cols: F T V N A
[  98   14 -102  108 -109]  sovi
[  98   14 -102  -95  -54]  Pum
[  21 -107  -58 -108   98]  mas
down: [98 21]
F
chg sovi: [  98   14 -102  108 -108]
4, [-109]
where: [-108]
mas, 3
down: [-54  98]
A
chg mas: [  21 -107  -58 -108   97]
4, [98]

cols: C L P E S W G U
[  78  -24  -37 -111   42  -40  114  -91] : misav
[100   1 -88 -10  11  57 110 113] : vimok
[-61 -42 -88 101 -65  44  -5 -89] : dakug
[ 39  74 -77   0 -47  31 -35 -20] : riv
[  39   74  -77    0  -47   54 -108   90] : vizam
[-44 -34 -45 -91  69 -89 -34 -98] : Bako
[ 112   74  -77    0  -47   54 -108   90] : sep
[ 39  74 -77   0 -47  31 -35  96] : dibun
[ 83  12 -50  12  27   0 -68  28] : guz
[  79   85  -19    8   69 -117  -31   86] : Sota
down: [-20  90]
U
down: [-91   0]
E

cols: D B Y H R
[ -3 -71 -32 -91 -23] : Vez
[-122   12   29  -13   23] : Fedo
[-54  47  27 -63  46] : Lemi
[-35 -24 -16 -74 -82] : perem
[-109   30   15  -14   24] : Vudi
[ -1 -41  25 -88  28] : tem
where: [23]
Fedo, 4
miss Lemi: [-63  46 -54  27]
[47]

cols: Zilar Niti Nomo puv Gusag Zuri gupi fut
[  4 -16  23 -10 -23  16 -24 -12]  dab
[  35  -16   48  -54   -9 -101   11   14]  Dapu
[ 29 -25  -2  65  30  -8  30 -19]  tebi
miss dab: [-12 -23 -10 -16  23   4  16]
[-24]
chg Dapu: [  35  -16   48  -54   -9 -101   11   15]
7, [14]
down: [-54  65]
puv
chg tebi: [ 29 -25  -2  65  30  -7  30 -19]
5, [-8]
chg tebi: [ 29 -25  -2  65  30  -8  31 -19]
6, [30]
chg tebi: [ 29 -26  -2  65  30  -8  30 -19]
1, [-25]

cols: nif metik Kazon mip dop mifu kivi
[-60 -42  -6 -85  58  38  -1] -> ker
[ 40  20 119  35  44 -30  -6] -> tetol
[ 53 -72  25   4  10  19 -14] -> guf
[ 39 -30 -21 -62  53  37  56] -> Sul
down: [ 38 -30  19]
mifu
chg tetol: [ 41  20 119  35  44 -30  -6]
0, [40]
chg guf: [ 53 -72  25   5  10  19 -14]
3, [4]
down: [-30  19]
mifu
where: [-60]
ker, 0

cols: muga Votud fug Gor zomid mel fedas nofek Ref tas
[-31  -3  40 -97 -97  56 -19 -28 -50   9] = zive
[ 34  12 -31  14  41  28  12   1 -64   5] = dosu
[ 78 -39  -2 -89  16 -54  17   9  74  42] = Zoze
[-37  15  -2 -54  58   8   5 -22 -31  34] = finaf
[ 62 -12  61 -30  -1 -39  -6 -51  50   3] = tiga
[-27 -29 -14   0 -36  19  -3 -16 -20  12] = migud
[-30  24  42  70 113 -45   4 -16 -56  19] = gek
[-25 -17   4  14 -61 -53  14  -6  14 -16] = bolub
[-58 -37   3 -80  93  62 -12  21 -34 -23] = sug
[ -48    5   27 -101  -29   -7   -5    7   63   42] = zeru
[-47  -9   1  15  25  34  -9  18  86 -42] = sadep
where: [-19]
zive, 6
down: [ -1 -36 113 -61]
zomid
miss tiga: [ -1  -6   3 -30 -39 -51  50  61 -12]
[62]
down: [-28   1   9 -22 -51 -16 -16  -6  21   7]
nofek
chg tiga: [ 62 -12  61 -30  -1 -39  -6 -50  50   3]
7, [-51]
down: [ 14 -89 -54 -30   0  70]
Gor
chg finaf: [-37  15  -3 -54  58   8   5 -22 -31  34]
2, [-2]

cols: K M Q J X
[-10  50 -23   9 -18] = ranez
[ -8  23   1  -5 -18] = zinup
[  3  54 -32  21  -1] = Zira
[-9  3 -4  0 -6] = ler
[17  6 18 17 38] = Feri
[-57  45  -9 -46 -92] = vuf
[ 20   7 -26  25  31] = mipe
[ -5  58   0   1 -26] = Depi
where: [9]
ranez, 3
miss Depi: [  0 -26  58  -5]
[1]
miss zinup: [23 -8  1 -5]
[-18]
where: [7]
mipe, 1
where: [-10]
ranez, 0

cols: Gova pifum pez Pilof vubor feb sogad pef
[-93   3  -6  48 -17 -22  45 -40]  rusiv
[-93   3  -6  48 -17 -22  67 -19]  neveg
[-86 -54  -8  -5 -25   2  63  21]  Gez
[-93 -47 -10  -1 -94  -1  61  15]  papo
[ 63 -60 -45  15  -3  30  67  11]  Bara
down: [-22   2  -1]
feb
where: [30]
Bara, 5
down: [ -6  -8 -10 -45]
pez

cols: mes Givef Voda zagu kun
[  2  14   5 -64   7] : Sar
[ 11 -12 -11  17  16] : vun
[-10   3   8  55 -19] : momep
[-12  -8   5  92 -27] : sovu
where: [-11]
vun, 2
chg sovu: [-12  -8   6  92 -27]
2, [5]
miss sovu: [ -8   5 -12 -27]
[92]
miss vun: [-12 -11  17  11]
[16]

cols: kido Zib dov ketek
[  33 -104  -14 -116] = Vosu
[-14  23  15 -13] = fis
[ -15  -90 -115  -44] = lomo
miss lomo: [-90 -44 -15]
[-115]
chg fis: [-14  24  15 -13]
1, [23]
miss fis: [ 23 -14  15]
[-13]
down: [ 23 -90]
Zib
miss fis: [ 23  15 -14]
[-13]
where: [-90]
lomo, 1
where: [-15]
lomo, 0

cols: pom tavo sazu lebe
[   3 -120   36  -15] = ponu
[ 85   0  -2 -84] = Folog
[-34 -32 -44 -33] = tubi
[-97   8   9  20] = Tis
[ 13   8   9 -98] = balur
[-64  46 -84  31] = fefof
chg ponu: [   2 -120   36  -15]
0, [3]
miss Folog: [-84  85   0]
[-2]
where: [-44]
tubi, 2
chg Folog: [ 86   0  -2 -84]
0, [85]
where: [-98]
balur, 3
miss tubi: [-32 -44 -34]
[-33]
where: [-32]
tubi, 1

cols: pode Foga sog tonuz
[ 66 -26  47  84] -> folu
[-27 -38 -45 -52] -> gumad
[ 41 -16 -71  40] -> zepu
[-23  38  33 -64] -> dof
[-56   8 -28  23] -> rilut
[-104  -34  -70  -35] -> lar
[-55 105  34  62] -> Nivip
miss rilut: [-28 -56  23]
[8]
miss lar: [ -70 -104  -34]
[-35]

cols: dito gume kipi gib fuder mir bok kotuv
[-69 -36   2  41  -3 106 -62  19] = Genu
[ 17  11  -2 -29  10 -48  23  37] = Sis
[-21 -14   2  14  -3  36 -18  -8] = Rusir
[-42  11  14  68 -30 103 -64 -82] = navo
[ 19  25   2   3 -16 -28  11 -25] = Kilif
[ 24  21   2  -3  -3 -44  13  -8] = tivek
[  4  14  10  14  -3   7  -6 -47] = Peli
[-25 -34  -9   4  21  36 -17  56] = Nubo
[  4  14  10  14 -17   7  -6 -47] = Paf
down: [ 41 -29  14  68]
gib
chg tivek: [ 24  21   2  -3  -3 -44  12  -8]
6, [13]

cols: foso libi Sonuf Gev sodo lepev
[ -6  35  88  -1 -12 -50] = Dod
[  -6   35    7   15  -23 -111] = zuka
[  -6   35   88   15  -23 -111] = Fole
chg zuka: [  -6   35    7   14  -23 -111]
3, [15]
down: [15 15]
Gev
down: [-12 -23]
sodo

cols: fuv sumes Zef mabet nesut ganen vup nabi favit
[ -14  -10 -112  -43   38    1   28    4   45] : miv
[ 18  -9  52 -10  44 -37 -44 100 -15] : mep
[-60  23  16  -1   5 -45  28 -85  67] : ren
where: [-44]
mep, 6
down: [-37 -45]
ganen

cols: pegi Mito Vadi baz Neke dafu tugap fibo biga Vefof
[  2  17  11 -22  25   1   0  -2  93  12]  zofam
[  8  35  -1   6 -18   7 -11  23  10  -4]  viba
[  9 -17   3  25 -16 -52  53  26  93  -3]  Mimol
[ 27  21 -25 -47   2 -22  68   7 -18  -2]  potu
[ -8 -14  34  18 -20  16   4   9 -41   1]  bogad
where: [26]
Mimol, 7
where: [-1]
viba, 2
where: [23]
viba, 7

